Each row of numbers belongs to one of the things below and depends on some of the facts about them. Some rows are named. Which thing is each other row?

Some facts about the things:
{kladum rabrin zatre plenal zostumem briplas sagrin trobrak bego vupli zuskor visatrar dosin legrum pifuzo lede gakar grigrer vagek mevos berotran treru gristo tiklos trikize klumi rogruk kleflon buzum biri patril triditru bipal gruklom brisken zupatok klustoplik nadrul nifil grugak silir viklar skubrul bila buple klobrus kenistok nagrok zimem batrum zestiklu broge trovin trevim brofiba makuge matol moplim rubifas misum tebul mipum plegrul mades ditos raplegrim flisozuk bavim flipema voda skudrak briges butom flozam zinoger rigan stiplem garovum plinubun ledrok zodrek ramin grastur gobok rufunel skibrok segado miplik grono givan saklik sitre fike nugrun zimo beron dadri ruklo grubu ristunem nomol teba mabori kliston grilil kluplom skelur} Λ 604
{peste lemil griskim klokluk drebru plotre mepos plaple brurul vevam futrem dazer dozun dragos skosus numos zutru fludrur vedrim bufir ribon tupam bregro pabistem stide devan skeman likles mostuk klemil stodol breplogram fenu statror loskil dotrel budo klaplo zimul nabe plebo flotrus skege gopluk treskas kura plupluk tukor pleklim bronogrim skipo skibriston taplok rugres flofebri flotum lovubra bitrem dronen plozopan kagrir didrik skenil vovos zitreflu} Λ 59
β briplas <- kladum bipal flofebri
β skeman <- lemil biri trovin stiplem
β rabrin <- lemil drebru trikize silir vovos
β stodol <- rabrin drebru mepos plaple mevos dazer gristo rogruk nifil nagrok batrum broge skeman moplim mipum plegrul voda plebo skege skibrok segado skipo skibriston lovubra nomol teba
β moplim <- klokluk dozun biri skeman fenu dotrel flofebri kagrir
β rogruk <- klokluk mevos trevim devan skege treskas skipo ruklo
β grugak <- klokluk zitreflu kluplom
β peste <- drebru skosus klobrus makuge breplogram skibriston
β rigan <- drebru
β matol <- drebru briplas vupli patril dronen ristunem
β stide <- plotre zostumem
β skibrok <- mepos lede vagek ribon trovin klaplo
β dozun <- mepos nifil tupam matol statror flozam skibrok kliston
β gruklom <- plenal
β klaplo <- plenal tiklos nifil batrum matol klemil ramin
β kura <- trobrak budo
β devan <- plaple teba
β voda <- plaple vupli visatrar dozun grugak mipum klaplo stiplem plupluk givan
β mepos <- plaple futrem brofiba plupluk kliston
β grastur <- bego
β fenu <- brurul dragos gruklom skubrul nagrok
β viklar <- vupli dosin
β zodrek <- vupli skege
β tupam <- zuskor biri bufir
β givan <- dosin garovum treskas
β stiplem <- legrum batrum nugrun zimo
β fludrur <- legrum
β kenistok <- futrem pabistem trevim misum skudrak
β vupli <- pifuzo
β skipo <- gakar klemil gopluk
β brisken <- gakar stide
β brofiba <- vagek bipal plebo
β taplok <- vagek statror pleklim fike
β dazer <- mevos treru dozun grugak
β plupluk <- berotran gobok
β skubrul <- berotran
β treru <- gristo tiklos gruklom nadrul brofiba rufunel
β miplik <- dragos
β zuskor <- tiklos misum zimul
β zinoger <- tiklos zupatok devan
β mostuk <- skosus
β sagrin <- skosus
β zostumem <- klumi plebo
β sitre <- biri
β flotrus <- numos buple batrum kliston
β gakar <- zupatok
β flofebri <- silir likles
β rugres <- skubrul
β kladum <- bila
β gristo <- tupam devan lovubra
β dronen <- pabistem
β teba <- nagrok rigan
β nadrul <- nagrok
β plegrul <- broge skipo
β makuge <- trevim skudrak grono sitre
β kliston <- rubifas flisozuk plinubun tukor
β nugrun <- mipum
β ditos <- fenu statror
β loskil <- plegrul nabe
β futrem <- statror dronen ristunem
β grubu <- mades grastur skenil
β dosin <- bavim skibriston beron
β bufir <- zimul
β zupatok <- briges
β zitreflu <- butom
β skudrak <- butom
β trovin <- stiplem pleklim
β skibriston <- ramin
β skosus <- grastur
β statror <- treskas
β flisozuk <- rufunel
β skege <- rufunel
β grilil <- kura miplik skibriston
β breplogram <- kura
β mevos <- pleklim flotum
β nifil <- skipo taplok
β buple <- givan
β butom <- fike skelur
β tiklos <- nugrun
β segado <- flotum
β plenal <- zimo skelur
β zutru <- beron
β plinubun <- nomol
β dadri <- nomol
Φ e <- kladum lemil griskim plenal sagrin visatrar dozun skosus patril gruklom klustoplik nifil brofiba mostuk klaplo butom zinoger segado skibriston taplok nugrun beron dronen vovos mabori
Φ d <- peste klokluk trobrak legrum treru fludrur nagrok likles klemil rubifas plegrul loskil budo flipema skudrak nabe skege ledrok treskas plupluk grono skipo fike flofebri zimo ristunem teba
Φ f <- rabrin zostumem plaple vevam dosin berotran tiklos trikize triditru nadrul ribon klobrus moplim misum mades rigan gopluk tukor saklik sitre grubu skenil
Φ g <- drebru futrem gakar vagek dragos klumi bufir tebul raplegrim voda grastur rufunel bronogrim lovubra bitrem didrik grilil
Φ a <- zatre pifuzo mevos gristo biri numos brisken vedrim grugak silir buple batrum zestiklu trovin trevim skeman ditos dotrel bavim briges plebo flotrus plinubun skibrok kura pleklim givan dadri
Φ b <- plotre briplas bego lede dazer kleflon buzum zutru viklar skubrul bila devan fenu zimul flozam garovum gobok rugres flotum ruklo kagrir zitreflu
Φ c <- mepos brurul vupli zuskor grigrer rogruk bipal zupatok tupam bregro pabistem kenistok zimem stide broge makuge matol stodol breplogram mipum statror flisozuk stiplem zodrek ramin miplik plozopan nomol kliston kluplom skelur
ρ 974 <- kladum lemil klokluk drebru plotre plenal zostumem trobrak bego vevam legrum pifuzo lede grigrer mevos berotran treru dozun dragos tiklos trikize skosus klumi buzum biri triditru gruklom brisken fludrur zupatok klustoplik vedrim grugak silir viklar bila buple tupam klobrus pabistem kenistok nagrok zestiklu stide broge brofiba makuge likles moplim klemil rubifas stodol misum tebul breplogram plegrul mades loskil ditos flisozuk dotrel budo klaplo bavim flipema skudrak briges butom nabe stiplem plebo skege plinubun ramin gopluk gobok rufunel skibrok tukor grono skipo givan rugres fike nugrun flofebri flotum lovubra zimo beron dadri dronen ruklo grubu ristunem didrik nomol skenil teba kliston
ρ 940 <- peste rabrin griskim mepos vupli zuskor dosin vagek dazer gristo bipal bufir nadrul nifil skubrul bregro devan mostuk mipum fenu statror raplegrim zimul flozam zinoger rigan flotrus ledrok zodrek treskas plupluk pleklim miplik sitre zitreflu mabori
ρ 990 <- zatre plaple visatrar patril zimem garovum grastur kura segado bronogrim skibriston kagrir kluplom skelur
ρ 230 <- briplas sagrin brurul futrem gakar rogruk kleflon numos zutru ribon batrum trovin trevim skeman matol voda saklik taplok bitrem plozopan vovos grilil

Some things and their rows:
mades: [ -6  15   1  26 -24  24  16 -24 -19  25  20 -26   1 -40 -16  17 -18 -11
 -10   3  56  16 -16  13 -42  54  24  35  10  19   0 -14  11 -10  12 -51
  24 -22  -8  24  -3  44 -15]
rabrin: [  3   1 -15  12 -47  14  16 -23 -25  47   5 -23  -6 -31  -4  19 -29 -39
 -14   3  72  32 -10  27 -16  32  25  26  20   5 -31 -25  -5 -18  34 -20
  25 -56   4  36 -15  45  -3]
vupli: [ 19  -8  30   5 -18  -6   0 -29   6  -5  -7 -17 -24   8  24  12 -23 -49
  -7 -14  48   1   8   3  -1  32  32   3  32  16 -17   5   4   8  21  -1
  28 -16  15   7 -38  34  -6]
plegrul: [  3 -16  41   0  16   2  -1 -39   6  -7 -13 -18 -18   4  10  13 -26 -10
   4   9  50  -3  22   3   9  29  14  16  47   4  -9   0   8   4  15  -3
  52 -13   0  24 -17  17   6]
bipal: [ 18  -6  33   7 -11  -4  -3 -33  12   9  -5 -19 -26   9  18   6 -27 -39
  -1  -5  38   3   5   2  -1  34  36   3  28   7 -16  -6   5  18  20   9
  29  -8   4  -1 -42  29  -5]
raplegrim: [ 10  -8  17  13  -7  21  22 -25 -26  37   4  -7 -14 -22  -1  32 -17 -24
 -16   8  44  16  17   1 -27  38  48  18  42 -19  -3 -12  13   5  16  14
  28 -13 -14  23 -20  29  -8]
didrik: [ -4   3  16   7   6  27  22 -15 -22  10   4 -15 -10 -15 -22   6 -10  10
 -21  -1  53   0  19  12 -17  40  45  13  54  -2  18   1  37 -29   6  -7
  31 -22   3  36  -7  32 -14]
plupluk: [ 20 -15  35  -2  -9   5  -3 -22   8   1 -17 -16 -34  21  10   7 -16 -17
 -20 -11  45  -2  23  22  13  23  42  -7  46  -5 -12   9  22  -5  17  27
  29 -30  12  21 -33  36  -1]
gobok: [ -7   1  26   9   8   9   7 -31  -7   7   1 -24  -7 -14   3   3 -29 -20
   7  10  48  14   1  11  -7  38  20  23  35  13  -3 -16  10  -4  17 -25
  40 -15  -5  26 -15  22  -4]
butom: [ -5  -5   5  16 -25  15  -9 -25   2  18   5 -25 -10 -30  -3   8 -36 -10
  16   1  62  21  -9  17 -12  46  14  40  12  20  -4 -16  -4 -12  18 -40
  37 -22  -6  22 -15  31  -2]
ristunem: [ 11   8  48  13  27  -3   0 -37  15 -10  -9 -24 -13   8  11   4 -17 -16
  -3  19  31  -1  14   2  -6  27  29   4  46  11 -16  -7  25   2   3 -10
  46  -5   6  10 -22  19   1]
vedrim: [  1   5  -4  13 -25  13   1 -18  -3  15   5 -16 -16 -26 -28 -41 -31   0
   9 -21  72  -7 -18  18 -12  47  36  34   7  24  22 -14  15 -16   8 -22
  19 -11   5  -3 -29  55 -20]
dronen: [ -2   1   8  15 -23  14  -6 -15  12  24   5 -33 -14 -13  -9 -23 -30   2
   8  -2  51  16 -11  36  -3  42  24  28  18  16   2 -19  22 -21  13 -33
  31 -30  -5  26 -21  37 -10]
lovubra: [-12 -12  25   4  -9  33  21  -3 -21  -1   1 -25 -21  -5   6   3 -22 -18
  -9  -3  44  21  17  21  10  46  40  18  63   3  24 -12  27 -37  19 -16
  34 -25  -9  54   0  10 -10]
gristo: [ 13  -3  -4  10 -35   1   2 -26 -15  29  -4 -17 -14 -21   8 -27 -39 -49
  15 -14  70  11 -21  19   1  29  33  34  13  23 -13 -32 -11   3  31  -9
  20 -29  10  -2 -41  50 -14]
lede: [ -3  -3  27   7   3  13  10 -27  -7   6  -2 -27  -9 -14   6   2 -27 -26
   6   6  50  17   0  12  -8  37  23  26  40  12  -7 -18   9  -4  16 -21
  40 -17  -9  25 -17  22  -1]
budo: [  8   0  36  13   5  18 -11 -18  21 -16  -5 -14 -31   2   2  18 -22  11
  -2  -5  44 -13  29   9  -7  43  39  13  45  10  16  25  28 -15  -2 -11
  39  -5   9  16 -20  24  -7]
teba: [  4 -10  39  -2  21   0   1 -35   4 -15 -15 -20 -17   2   8  11 -23 -17
  -4   6  57  -3  21   3   4  25  16   7  50   8 -16   2  10  -4  13  -1
  50 -15  11  21 -17  23   6]
patril: [ -2   8   9  14 -14  10   2 -32   5  27   1 -35  -5 -11   0 -10 -27 -17
   1   6  47  19 -16  20 -17  38  25  33  18  16 -17 -33   9  -7  20 -33
  31 -22  -2  12 -25  35  -2]
klumi: [ -9  -4  25  10  22  28  31 -29 -30   7   6 -17  -9 -15 -10  17 -15 -23
 -18   5  47   7   9  -5 -21  41  30  21  52  -1   6 -10  21  -8  12  -9
  38  -7 -11  33  -7  25  -3]

Rows to name:
No name comes twice in this set of rows, the named rows included.
[-12   8  -6  15 -24  34  17 -16 -18  32  16 -25  -8 -26 -31 -11 -19   8
 -19 -11  61  11 -14  24 -24  50  29  29  14   8  11 -11  26 -29  14 -33
  20 -33  -6  37  -6  45 -17] | vevam
[ 11  -2   3  19 -25  14   3 -35  -6  45   7 -13 -11 -18 -15   5 -23 -17
 -10   0  54  10 -15  10 -27  39  28  22   0   4 -15 -18   5  14  20 -13
  18 -17  -7   5 -33  49 -15] | mabori
[  1  -5  -7   8  -4   4  12 -40 -17  20   0  -7   0 -33 -26 -35 -29 -13
  10 -15  89  -9 -20   3 -11  35  13  43   7  24   0 -20  -7   2  17 -21
  26 -20   9  -6 -25  59 -10] | brisken
[  9  -5   3  15 -38  26  -2 -20   0  48   8 -16 -23 -10 -20  -5 -24  -2
 -14 -13  52   8  -9  27 -19  45  40  18   3   1   1  -8  21  -5  17  -3
   9 -27  -4  13 -34  49 -16] | griskim
[ 32  -3  19  14 -15  -6 -12 -35  12   7  -6  -7 -21 -10  14  25 -25 -23
   4   2  47  -5  15   1 -14  30  41  11  24   9 -18   8   3  13  13   1
  26 -12  16  -5 -42  40  -4] | miplik
[  1   8  20   8  -2  17   8 -14   3  13  -3 -30 -12   1   1 -21 -15  -6
 -20  -6  42   9   1  26  -6  34  39  11  43  10  -1 -14  27 -25  11 -18
  21 -22   9  23 -20  34  -8] | kagrir
[-10  12  -3  18 -15  17  21 -31 -21  36  15 -24   3 -34 -25   6 -20 -12
 -14   4  62  14 -18  13 -35  47  18  31  10  17  -8 -21  14 -11  16 -38
  30 -27  -7  27  -5  45 -11] | triditru
[ -6  -4   3  12 -12   7   3 -33 -11  13   3 -15  -6 -25 -12 -34 -32 -28
  14 -16  68   3 -27   5 -12  45  20  44   7  28  10 -29  -3   4  17 -29
  33  -5  -4  -4 -31  49 -19] | briges
[  5 -12  21  10 -24  31   4 -11   0  25   4 -20 -31   1   5   5 -26 -16
 -11 -14  38  17   6  22   2  43  46  11  32   0   8  -9  16  -5  24   4
  20 -23 -12  26 -30  24 -14] | zimul
[ 22  -3  18  -4 -19  -1  -4 -20   8   4 -17 -19 -30   9   2 -20 -21 -23
 -14 -17  60  -7  12  23  14  16  37  -8  35   9 -10   4  15 -12  18  13
  23 -35  27   9 -38  41  -9] | mepos
[ 16   9 -10  20 -28   4  -5 -29   2  21   7 -16  -5 -41 -13  22 -29  -6
   2   4  71   1  -4   9 -32  41  23  27   7  16 -15   5   1  -7   9 -33
  28 -28   9  15 -17  50  -8] | sagrin
[ 20  -6  44   6 -11   9   0 -17  11  -2  -6 -25 -37  23  15   6 -16 -29
 -21  -8  31   1  18  20   8  33  48 -11  46   4  -5   9  25  -9  10  15
  30 -14  11  16 -36  26 -11] | treskas
[  3   6  -8  12 -16   3   5 -33 -12   6   6 -13  -6 -37 -17 -23 -25 -26
   4 -20  82  -3 -20  -1 -23  45  19  40  10  36  11 -12  -9  -6  14 -34
  25 -12  13  -7 -25  57 -19] | zestiklu
[  8  -3  41   7  29   6   4 -44   5  -3  -8 -12 -10  -3  -8  18 -14   0
 -12  11  49 -11  20  -6 -17  31  23   9  40   3  -6  11  21   8   0  -1
  42   0   7   9 -20  28   2] | flipema

Now the same things, written a new way:
Named rows:
futrem: [-20 -12 -40  15  12  27  10   3   7   3 -12  12 -19]
mades: [ 60  -5 -16  33  29 -11  17   4  20  18 -27  11  14]
sagrin: [ 91  14 -25  47   5 -25  15   2  18  10 -26  20   5]
plotre: [  3 -19 -34  34  25  21   8   2   8  22 -11  15 -22]
gobok: [-40 -21 -28  26  44  22 -13 -15  18  44 -12  14 -10]
griskim: [ 16  20 -31  28 -12  -6  24  10  15   0 -43   4 -25]
mabori: [ 38  18 -19  55   2 -14  14   2  22  34 -33   8  -1]
grugak: [ -8 -17 -36  30  30  16   1 -11  13  29   7  14  13]
kagrir: [-32 -21 -27  22  19  41   9  -1  12  24 -19  18 -22]
zinoger: [ 42  11 -39  52  -6  -9  12  -3  17  28 -10  23   6]
ribon: [-16  -9 -26   2  21  25  17   3  11  -2  -6   5  -3]
broge: [ -1 -10 -17  38  43  -1 -13 -20  11  38 -13  18 -18]
plozopan: [-12   6 -25  49  10   6  -4   1  18  21 -35   8 -39]
ruklo: [  1 -21 -20  29  45  20  -8 -14  15  41  -3  20  -2]
gopluk: [  6 -11 -35   4  23  20  21  -1   7  -3  -4   5  -6]
plenal: [ 13   7 -26  30  25  -7   1 -17  14  20  -9  11   2]
zimem: [ 21  -6 -15  73  18   1  -2  -4  29  65 -33  22 -17]
plinubun: [-30 -15 -27  25  32  18  -2 -11  20  27   0   8   7]
klustoplik: [ 40   8 -23  52  21 -24   5  -4  25  17 -17   6  -4]
saklik: [ 37  -1 -23  54  22   0  13   5  32  35 -12  12  19]

Which thing is each row?
No name comes twice in this set of rows, the named rows included.
[-19  -8 -15  32  49   5 -17 -24  14  42 -17  13 -22] | nomol
[  7  13 -14  24  31 -13   2 -13  21  14 -22   2  -6] | beron
[ 48 -11 -31  50  21   2  13   1  24  32   2  22  22] | zostumem
[-23 -14 -44  41  16  23  -9 -11  15  37  11  22   5] | voda
[ 54  -6 -22  19  10   4  20   2  14  20 -24  23  15] | sitre
[-26 -16 -26 -11  17  29  24   2   6   3 -20   0 -13] | pleklim
[-39 -28 -19  43  32  30  -5  -9  29  55 -22  15  -7] | garovum
[ 15  -1 -54  20  -2  -1  21   5   4 -15   2   8  -6] | loskil
[-44  -7 -23   5  12  16  -1  -9   5  20 -39  12 -42] | statror
[ 35 -11 -33  43  10   6   1   1  14  31 -14  23  10] | grilil
[-11 -10 -47  16   8  30  14   2   8  -5   2  12  -7] | skeman
[  6  -4 -19  67  29  -9 -19 -12  21  45 -27  16 -20] | grigrer

